Below is a small trained network, with its code and all its weights. Each question gives an input and a class and asks what happens when units are switched off, that is, made to give their printed mean instead of their output.

import numpy as np


def w(rows, s, z=0):
    codes = np.array(rows[::2]) - 128.0
    scale = np.full(codes.shape[1], s)
    scale[-1] = z or s
    return codes * scale


def f(y):
    return y / 2 * (1 + np.tanh(0.7978845608 * (y + 0.044715 * y**3)))


def log_softmax(a):
    a = a - a.max(-1, keepdims=True)
    return a - np.log(np.exp(a).sum(-1, keepdims=True))


def net(x, mask):
    res = np.array(x, float).reshape(1, 8) / 4 @ E
    y = f(res @ A[0][:, :-1].T + A[0][:, -1])
    res = res + np.where(mask, y, B[0][:, -1]) @ B[0][:, :-1]
    return log_softmax(res[-1] @ U[:, :-1].T + U[:, -1])


A, B = {}, {}
E = w([
[191,111,186,56,40,132,148],'x0',
[60,86,212,207,104,200,158],'x1',
[128,131,129,130,129,130,127],'x2',
[82,180,117,92,88,195,2],'x3',
[125,129,128,131,127,124,127],'x4',
[127,128,129,126,127,125,127],'x5',
[134,125,131,128,131,129,123],'x6',
[139,222,244,102,204,109,126],'x7',
],0.0077)
A[0] = w([
[179,147,60,69,165,60,96,171],'n0',
[143,181,234,103,158,106,121,113],'n1',
[187,180,52,65,152,76,106,112],'n2',
[100,86,192,188,117,197,144,116],'n3',
[88,161,134,106,101,172,35,95],'n4',
[206,109,192,88,25,122,140,89],'n5',
[139,44,59,143,62,153,127,133],'n6',
[211,69,169,145,116,86,228,128],'n7',
[161,71,154,156,156,55,182,154],'n8',
[67,74,197,177,117,172,133,114],'n9',
[122,64,45,137,62,155,130,146],'n10',
[142,181,214,109,200,146,119,126],'n11',
[134,204,180,114,172,147,147,168],'n12',
[85,105,203,188,103,181,143,118],'n13',
[205,107,202,41,1,132,159,3],'n14',
[88,130,97,188,211,97,165,108],'n15',
[82,179,124,100,71,173,63,107],'n16',
[126,160,152,100,64,178,42,107],'n17',
[70,149,72,199,211,106,91,67],'n18',
],0.0079,0.0028)
B[0] = w([
[202,107,195,213,32,141,126,237],'n0',
[78,61,145,91,169,40,77,233],'n1',
[218,126,197,208,28,119,148,233],'n2',
[205,140,146,181,67,83,187,216],'n3',
[169,228,45,58,134,111,196,223],'n4',
[68,101,171,156,192,234,66,230],'n5',
[77,44,139,78,179,24,64,235],'n6',
[116,215,56,39,154,150,219,241],'n7',
[122,203,51,56,146,152,188,206],'n8',
[200,119,142,167,51,90,188,217],'n9',
[61,52,157,87,161,30,82,237],'n10',
[90,82,159,106,151,35,76,231],'n11',
[119,54,137,132,141,73,103,213],'n12',
[204,115,145,184,60,100,166,219],'n13',
[97,105,209,175,185,249,51,254],'n14',
[89,171,120,102,149,210,156,189],'n15',
[131,199,42,60,128,127,201,220],'n16',
[117,192,68,88,151,130,189,225],'n17',
[68,99,202,208,165,253,62,208],'n18',
],0.0068,0.006)
U = w([
[84,81,141,116,159,9,90,110],'0',
[225,131,153,195,47,115,138,93],'1',
[93,127,149,159,166,243,97,252],'2',
[133,193,68,79,146,137,171,39],'3',
],0.011,0.0033)

Each question gives the input, the list of numbers given to net, and the class t.
The units are the neurons (one row each of A and B). Each row of codes is followed by its name. A weight is (code - 128) times the scale printed after its matrix; where a second scale follows, it is the last column's (A, B and U).
mask holds one flag per neuron, in row order. A switched-off neuron (its flag False) gives its mean, the last column of its row in B, instead of its output. The means were averaged over made-up inputs and are rounded, as every weight is.
A unit's drop is (log p(t) with every unit on - log p(t) with that unit switched off) / (log p(t) with every unit on - log p(t) with every unit switched off).
The circuit of an input: a set's keep is (log p(t) with only the set's units on - log p(t) with every unit switched off) / (log p(t) with every unit on - log p(t) with every unit switched off). Starting from the 12 units with the biggest drops (on a tie, the unit counted first), units are removed one at a time, each time the one whose removal leaves the highest keep (on an exact tie, the one counted first), for as long as the keep stays at least 0.8.
circuit, biggest first: the units of the circuit, biggest drop first
k most important neurons: the k neurons with the biggest drops, biggest first
drop of u: that unit's drop, to one decimal
input [-2,-8,4,8,-8,3,8,7], class 1: most important neuron -> [n2]
input [7,-2,-8,-7,0,5,-7,-2], class 2: 2 most important neurons -> [n14; n5]
input [-6,2,6,1,5,1,-3,7], class 0: 2 most important neurons -> [n11; n1]
input [1,-1,4,6,-3,2,0,-8], class 0: 2 most important neurons -> [n10; n6]
input [-4,-6,-8,5,-3,-5,-5,4], class 1: circuit, biggest first -> [n2; n0]
input [6,-5,-3,-8,-4,3,2,-3], class 3: 2 most important neurons -> [n7; n8]
input [-5,0,-7,6,0,-3,7,-5], class 3: 2 most important neurons -> [n4; n16]
input [5,1,-6,-6,2,-7,0,1], class 3: 4 most important neurons -> [n7; n8; n18; n0]
input [7,2,-6,1,7,-8,0,-6], class 2: 4 most important neurons -> [n14; n5; n1; n11]
input [5,5,3,-8,-4,-8,-7,7], class 3: 4 most important neurons -> [n7; n8; n6; n10]
input [-8,-4,2,-5,0,8,-4,-5], class 2: 2 most important neurons -> [n18; n15]
input [-3,-6,0,-1,0,-5,-7,5], class 1: 2 most important neurons -> [n2; n0]
input [4,4,-5,1,7,0,3,-4], class 0: 2 most important neurons -> [n6; n10]
input [-5,-4,-1,2,4,0,-1,2], class 2: circuit, biggest first -> [n18]
input [-4,-2,0,-8,0,-2,-5,6], class 3: 3 most important neurons -> [n8; n7; n15]
input [-5,5,6,0,-7,-1,-4,7], class 0: drop of n1 -> 0.1
input [7,4,-8,4,-2,-3,-3,-5], class 2: drop of n5 -> 0.7
input [6,0,8,-4,2,4,0,-8], class 0: drop of n10 -> 0.4
